[[135 135 121 136 120 135 121 135 122 135]
 [137 141 115 139 111 142 117 139 121 136]
 [136 132 120 134 125 136 121 135 116 135]
 [138 140 121 139 120 135 117 138 118 138]
 [143 147 103 143 106 153 113 144 111 139]
 [134 130 124 134 123 132 121 135 123 135]
 [136 132 118 133 123 138 123 133 118 134]
 [134 138 119 135 119 137 121 136 120 132]
 [140 144 107 140 110 149 115 141 113 137]
 [141 138 118 139 121 138 115 141 112 140]
 [141 140 119 140 120 137 115 141 113 141]] gives 137

[[130 117 135 123 138 119 137 114 137 140]
 [135 117 138 121 139 118 138 113 140 141]
 [133 118 137 119 138 119 137 118 138 136]
 [139 113 141 122 143 114 142 104 145 149]
 [136 116 138 122 140 117 139 110 141 144]
 [151 114 153 109 142 104 152 108 152 149]
 [144 115 141 111 141 115 140 121 138 137]
 [142 117 139 117 139 116 139 117 138 140]
 [141 117 141 111 139 115 141 121 137 137]
 [144 115 141 115 140 117 139 116 138 140]
 [142 113 137 117 143 119 138 114 135 141]
 [141 120 142 116 138 112 143 115 143 141]] gives 140

[[150 112 139 106 150 111 149 146]
 [139 113 139 118 139 121 135 137]
 [145 103 148 111 145 118 139 140]
 [140 121 138 116 140 112 141 143]
 [135 124 136 121 135 116 138 137]
 [135 120 139 121 135 117 135 138]
 [143 108 149 114 142 114 139 143]
 [140 117 137 117 140 117 137 140]
 [135 123 137 118 138 114 137 141]
 [145 103 156 110 146 109 141 148]
 [144 106 146 113 142 119 139 139]] gives 141

[[154 117 102 102 101 155 102 154 155 102 102 157 155 101]
 [154 102 102 100 147 142 102 148 137 131 127 155 132 134]
 [154 101 101 101 102 155 101 155 155 102 101 153 154 101]
 [156 104 101 102 112 153 104 154 150 102 103 154 148 103]
 [131 154 155 155 101 148 129 138 152 101 102 125 152 102]
 [100 152 154 154 154 102 155 101 102 155 154 101 102 155]
 [101 152 156 155 152 101 154 101 104 154 154 101 104 154]
 [156 104 102 102 104 155 102 155 154 102 101 154 155 102]
 [101 103 108 105 156 101 155 101 101 153 156 102 101 155]
 [157 111 102 102 102 155 102 155 154 102 101 155 155 101]
 [154 125 115 110 100 154 102 154 155 102 100 155 155 101]] gives 155

[[129 136 115 107 149 136 120 140 148 124 135 115 124 138 113 139]
 [134 130 139 135 124 127 144 122 136 147 140 126 125 124 121 128]
 [141 107 112 115 107 146 112 145 133 111 122 129 118 135 120 135]
 [113 113 147 131 115 146 147 135 148 135 128 114 121 142 134 148]
 [136 113 133 142 128 125 142 127 141 130 148 133 106 143 115 130]] gives 135

[[143 109 146 122 146 110 115 117 110 146 111 109 143 108 146 142]
 [116 136 105 138 107 147 141 120 138 112 147 149 103 138 114 120]
 [107 152 129 108 118 133 108 147 151 106 123 136 140 151 107 106]
 [153 108 140 151 146 140 150 119 107 153 140 140 140 105 152 153]
 [151 111 139 148 146 140 149 124 110 154 140 133 138 107 150 153]
 [104 152 117 107 111 138 107 144 150 103 136 140 122 153 104 104]
 [149 141 142 148 146 140 148 143 125 149 141 141 141 135 149 149]
 [128 122 105 142 107 148 144 114 125 127 148 148 104 124 125 130]
 [135 143 148 129 145 130 126 143 140 135 125 125 149 142 138 136]
 [107 138 129 108 113 111 108 137 133 105 113 112 139 140 106 107]
 [139 136 107 145 111 148 144 130 136 136 147 148 107 136 135 139]
 [141 139 152 130 150 116 125 144 130 141 113 109 154 136 141 142]] gives 107

[[141 154 134 148 136 122 114 149 134 129 147 115 136 150 116 151]
 [130 116 131 122 133 140 151 113 124 132 119 151 130 120 145 116]
 [127 118 129 123 130 138 148 116 125 131 120 149 128 121 144 118]
 [145 148 136 141 140 122 113 147 133 130 143 109 139 143 113 147]
 [139 146 135 145 138 139 149 138 131 133 141 150 136 145 143 143]
 [151 106 143 106 149 135 139 120 126 136 112 123 145 106 128 110]] gives 147

[[142 144 112 114 145 117 119 119 145 126 125]
 [116 110 144 139 108 142 140 136 110 133 128]
 [116 113 142 139 111 138 137 135 113 131 130]
 [147 142 110 109 145 120 124 116 140 129 120]
 [124 124 132 131 121 130 129 129 124 128 130]
 [141 113 127 113 121 142 154 122 106 146 106]
 [125 136 125 132 132 120 116 128 138 121 135]
 [127 145 122 129 141 116 109 129 150 117 140]
 [141 117 125 113 123 138 149 121 110 143 108]] gives 135
---
[[151 103 124 146 156 117]
 [106 154 115 119 100 127]] value 146

[122 123 143 119 126 103] value 119

[122 143 152 114 108 150] value 114

[107 111 150 112 115 114] value 112

[132 102 139 115 122 115] value 115

[[156 152 114 110 153 121]
 [116 124 136 106 126 149]
 [144 125 134 108 145 112]] value 110
---
142	111	148	138	149	130	113 value 149
149	152	153	145 value 152
122	115	126	107	134 value 126
137	152	141	115	155 value 141
117	143	138	115	151	137	129 value 151
147	144	103	133	136	130 value 133
154	102	141	127 value 102
104	131	130	128	131	129 value 128
---
[124 136 106 129 122]	124

[105 139 134 132 129 130 138]	132

[135 101 155 139 130]	135

[147 112 153 142 135 120 112]	135

[132 105 134 115 139 130 113]	130

[157 144 154 108 126]	144

[128 117 115 148 151 100 140]	128

[[137 135 129 135 120]
 [114 122 128 121 142]
 [103 144 111 145 138]]	129
